Here is a tiny trained network, its code and every weight. The questions are about switching its units off for an input and a class, where a switched-off unit gives its printed mean instead of its output.

import numpy as np


def w(rows, s, z=0):
    codes = np.array(rows[::2]) - 128.0
    scale = np.full(codes.shape[1], s)
    scale[-1] = z or s
    return codes * scale


def norm(h):
    return h / np.sqrt((h * h).mean(-1, keepdims=True) + 1e-5)


def f(y):
    return np.maximum(y, 0)


def log_softmax(a):
    a = a - a.max(-1, keepdims=True)
    return a - np.log(np.exp(a).sum(-1, keepdims=True))


def net(x, mask):
    res = np.array(x, float).reshape(1, 7) / 4 @ E
    u = 0
    for l in range(3):
        y = f(norm(res) @ A[l][:, :-1].T + A[l][:, -1])
        res = res + np.where(mask[u : u + 10], y, B[l][:, -1]) @ B[l][:, :-1]
        u += 10
    return log_softmax(norm(res)[-1] @ U[:, :-1].T + U[:, -1])


A, B = {}, {}
E = w([
[243,78,134,134,167,22,73],'x0',
[44,103,206,177,140,111,173],'x1',
[86,199,165,202,148,147,143],'x2',
[186,59,253,144,109,78,167],'x3',
[79,91,83,110,148,59,200],'x4',
[129,186,208,203,143,157,86],'x5',
[210,173,144,142,116,91,231],'x6',
],0.0027)
A[0] = w([
[161,115,101,137,140,179,85,110],'L0N1',
[125,153,108,100,149,171,115,76],'L0N2',
[207,2,88,113,186,17,130,21],'L0N3',
[164,149,62,112,115,156,89,44],'L0N4',
[173,181,184,212,139,139,99,129],'L0N5',
[115,185,118,174,131,111,108,90],'L0N6',
[65,128,158,156,169,156,79,88],'L0N7',
[95,13,160,57,49,157,168,4],'L0N8',
[71,168,107,96,166,145,200,23],'L0N9',
[113,57,111,89,109,28,106,79],'L0N10',
],0.0039,0.0022)
B[0] = w([
[109,146,102,102,133,110,102,169],'L0N1',
[106,142,98,111,87,86,99,157],'L0N2',
[134,61,104,97,146,3,171,250],'L0N3',
[189,134,102,87,105,160,123,168],'L0N4',
[123,133,205,140,102,114,124,227],'L0N5',
[96,63,164,107,123,115,127,166],'L0N6',
[124,51,113,142,183,109,100,199],'L0N7',
[123,65,169,98,119,195,117,179],'L0N8',
[67,108,110,167,112,103,160,176],'L0N9',
[170,119,133,142,143,102,135,206],'L0N10',
],0.0053,0.0026)
A[1] = w([
[108,98,179,150,158,102,163,143],'L1N1',
[196,173,177,162,104,139,171,40],'L1N2',
[82,150,140,201,143,224,125,128],'L1N3',
[159,119,117,63,86,130,198,231],'L1N4',
[189,203,2,90,129,161,63,62],'L1N5',
[71,103,101,127,149,166,155,129],'L1N6',
[120,142,168,200,170,113,41,6],'L1N7',
[123,171,98,133,111,187,102,96],'L1N8',
[61,184,90,143,143,150,182,84],'L1N9',
[67,55,45,118,134,164,99,186],'L1N10',
],0.0053,0.0025)
B[1] = w([
[151,138,80,111,85,170,64,218],'L1N1',
[186,146,140,186,91,141,154,165],'L1N2',
[113,65,89,121,159,32,90,228],'L1N3',
[77,140,126,167,208,126,24,230],'L1N4',
[95,162,158,2,77,175,76,206],'L1N5',
[147,137,75,134,88,144,149,194],'L1N6',
[113,127,155,156,235,161,70,178],'L1N7',
[114,91,169,81,149,60,159,170],'L1N8',
[106,80,23,213,77,72,198,196],'L1N9',
[166,182,187,149,111,130,176,255],'L1N10',
],0.005,0.0037)
A[2] = w([
[135,236,122,6,88,140,98,69],'L2N1',
[52,39,198,129,70,178,130,168],'L2N2',
[142,122,206,117,111,111,124,139],'L2N3',
[197,103,211,67,102,119,76,180],'L2N4',
[143,69,190,210,124,45,150,128],'L2N5',
[189,75,72,50,207,22,165,53],'L2N6',
[222,96,188,66,184,155,95,221],'L2N7',
[96,48,153,62,85,216,142,69],'L2N8',
[118,206,157,97,161,89,92,184],'L2N9',
[254,195,195,213,99,150,170,9],'L2N10',
],0.0043,0.0015)
B[2] = w([
[80,155,204,85,76,168,110,199],'L2N1',
[198,132,94,120,205,141,163,206],'L2N2',
[126,192,75,167,158,120,116,173],'L2N3',
[116,130,66,145,98,122,211,228],'L2N4',
[152,185,100,57,90,169,80,254],'L2N5',
[175,91,242,126,124,45,81,241],'L2N6',
[46,149,119,139,132,100,176,229],'L2N7',
[220,75,172,110,141,212,162,170],'L2N8',
[126,94,116,142,98,183,116,184],'L2N9',
[196,255,172,198,99,195,191,177],'L2N10',
],0.0054,0.0037)
U = w([
[189,228,159,191,88,153,151,152],'0',
[189,78,155,93,113,3,117,201],'1',
[70,120,30,173,86,103,194,182],'2',
[97,167,133,23,51,189,85,130],'3',
[175,49,127,111,159,211,192,7],'4',
[93,120,148,184,188,154,35,80],'5',
],0.012,0.0012)

Each question gives the input, the list of numbers given to net, and the class t.
The units are the neurons (one row each of A and B). Each row of codes is followed by its name. A weight is (code - 128) times the scale printed after its matrix; where a second scale follows, it is the last column's (A, B and U).
mask holds one flag per neuron, layer by layer. A switched-off neuron (its flag False) gives its mean, the last column of its row in B, instead of its output. The means were averaged over made-up inputs and are rounded, as every weight is.
A unit's drop is (log p(t) with every unit on - log p(t) with that unit switched off) / (log p(t) with every unit on - log p(t) with every unit switched off).
The circuit of an input: a set's keep is (log p(t) with only the set's units on - log p(t) with every unit switched off) / (log p(t) with every unit on - log p(t) with every unit switched off). Starting from the 12 units with the biggest drops (on a tie, the unit counted first), units are removed one at a time, each time the one whose removal leaves the highest keep (on an exact tie, the one counted first), for as long as the keep stays at least 0.8.
circuit, biggest first: the units of the circuit, biggest drop first
top k neurons: the k neurons with the biggest drops, biggest first
k most important neurons of layer l: the k neurons of layer l with the biggest drops, biggest first
drop of u: that unit's drop, to one decimal
input [-3,-2,0,2,8,-3,-4], class 4: circuit, biggest first : (L0N8, L2N8)
input [-2,-5,0,8,5,1,-6], class 4: circuit, biggest first : (L0N8)
input [-1,5,8,-1,4,5,3], class 5: circuit, biggest first : (L2N4, L1N10)
input [6,-1,1,2,-7,-2,3], class 0: circuit, biggest first : (L2N10, L1N3)
input [6,-2,3,-5,-6,-4,8], class 3: circuit, biggest first : (L1N5, L2N1)
input [4,-1,5,-1,-2,-2,-2], class 5: top 2 neurons : (L1N7, L0N5)
input [3,-1,-3,6,-2,5,-4], class 0: 3 most important neurons of layer 1 : (L1N3, L1N4, L1N8)
input [-2,5,-7,3,-7,3,-5], class 4: circuit, biggest first : (L2N2, L2N4)
input [-1,5,-2,1,4,4,-6], class 4: circuit, biggest first : (L1N4, L2N2)
input [-2,-4,7,-3,-7,0,3], class 3: 2 most important neurons of layer 1 : (L1N5, L1N10)
input [-4,-5,-6,7,-6,-1,3], class 0: 3 most important neurons of layer 1 : (L1N2, L1N3, L1N5)
input [-8,-5,-3,8,8,-4,4], class 4: 2 most important neurons of layer 2 : (L2N8, L2N2)
input [-5,2,-5,-8,-3,7,5], class 2: 2 most important neurons of layer 1 : (L1N9, L1N3)
input [-4,-8,0,-1,-2,2,7], class 3: circuit, biggest first : (L1N5)
input [2,5,-8,-8,3,-4,-4], class 1: 2 most important neurons of layer 1 : (L1N1, L1N10)
input [0,6,6,6,5,2,-2], class 5: top 2 neurons : (L1N10, L2N10)
input [-8,-6,7,-8,-2,1,8], class 2: top 2 neurons : (L1N9, L0N9)
input [-1,4,-2,7,7,4,-4], class 4: top 2 neurons : (L1N3, L0N8)
input [6,-7,5,-3,3,3,-3], class 3: drop of L1N5 : 0.4
input [4,-1,5,-5,5,-8,-6], class 1: circuit, biggest first : (L2N6)
input [4,6,-3,-7,-5,-1,-4], class 3: drop of L1N5 : 0.2
input [1,-2,2,-8,1,1,4], class 3: drop of L1N5 : 1.5
